Below is a small trained network, with its code and all its weights. Each question gives an input and a class and asks what happens when units are switched off, that is, made to give their printed mean instead of their output.

import numpy as np


def w(rows, s, z=0):
    codes = np.array(rows[::2]) - 128.0
    scale = np.full(codes.shape[1], s)
    scale[-1] = z or s
    return codes * scale


def f(y):
    return np.maximum(y, 0)


def log_softmax(a):
    a = a - a.max(-1, keepdims=True)
    return a - np.log(np.exp(a).sum(-1, keepdims=True))


def net(x, mask):
    res = np.array(x, float).reshape(1, 2) / 4 @ E
    y = f(res @ A[0][:, :-1].T + A[0][:, -1])
    res = res + np.where(mask, y, B[0][:, -1]) @ B[0][:, :-1]
    return log_softmax(res[-1] @ U[:, :-1].T + U[:, -1])


A, B = {}, {}
E = w([
[3,77,58,88],'x0',
[44,144,245,191],'x1',
],0.0045)
A[0] = w([
[60,120,201,152,75],'N1',
[104,143,109,133,254],'N2',
[191,122,7,118,24],'N3',
[75,142,193,154,40],'N4',
[229,152,196,133,19],'N5',
[4,110,63,107,30],'N6',
],0.016,0.0058)
B[0] = w([
[77,179,115,58,210],'N1',
[206,14,197,121,255],'N2',
[23,243,123,60,222],'N3',
[65,236,89,75,181],'N4',
[121,188,35,240,206],'N5',
[140,226,47,252,230],'N6',
],0.026,0.0058)
U = w([
[158,134,91,242,64],'0',
[77,159,141,13,67],'1',
[199,10,197,111,254],'2',
],0.012,0.0082)

Each question gives the input, the list of numbers given to net, and the class t.
The units are the neurons (one row each of A and B). Each row of codes is followed by its name. A weight is (code - 128) times the scale printed after its matrix; where a second scale follows, it is the last column's (A, B and U).
mask holds one flag per neuron, in row order. A switched-off neuron (its flag False) gives its mean, the last column of its row in B, instead of its output. The means were averaged over made-up inputs and are rounded, as every weight is.
A unit's drop is (log p(t) with every unit on - log p(t) with that unit switched off) / (log p(t) with every unit on - log p(t) with every unit switched off).
The circuit of an input: a set's keep is (log p(t) with only the set's units on - log p(t) with every unit switched off) / (log p(t) with every unit on - log p(t) with every unit switched off). Starting from all 6 units, units are removed one at a time, each time the one whose removal leaves the highest keep (on an exact tie, the one counted first), for as long as the keep stays at least 0.8.
circuit, biggest first: the units of the circuit, biggest drop first
most important unit: the unit with the biggest drop
k most important neurons: the k neurons with the biggest drops, biggest first
drop of u: that unit's drop, to one decimal
input [0,3], class 2: circuit, biggest first	(N3; N6)
input [-3,5], class 1: most important unit	N6
input [0,4], class 1: 3 most important neurons	(N1; N4; N6)
input [-3,0], class 2: circuit, biggest first	(N6; N3)
input [-3,-1], class 2: 2 most important neurons	(N6; N3)
input [2,5], class 1: 2 most important neurons	(N1; N4)
input [3,2], class 2: circuit, biggest first	(N5; N3)
input [-5,-7], class 1: 2 most important neurons	(N3; N6)
input [1,3], class 2: drop of N3	0.5
input [-3,-6], class 1: drop of N3	0.6
input [-4,-7], class 1: drop of N3	1.4
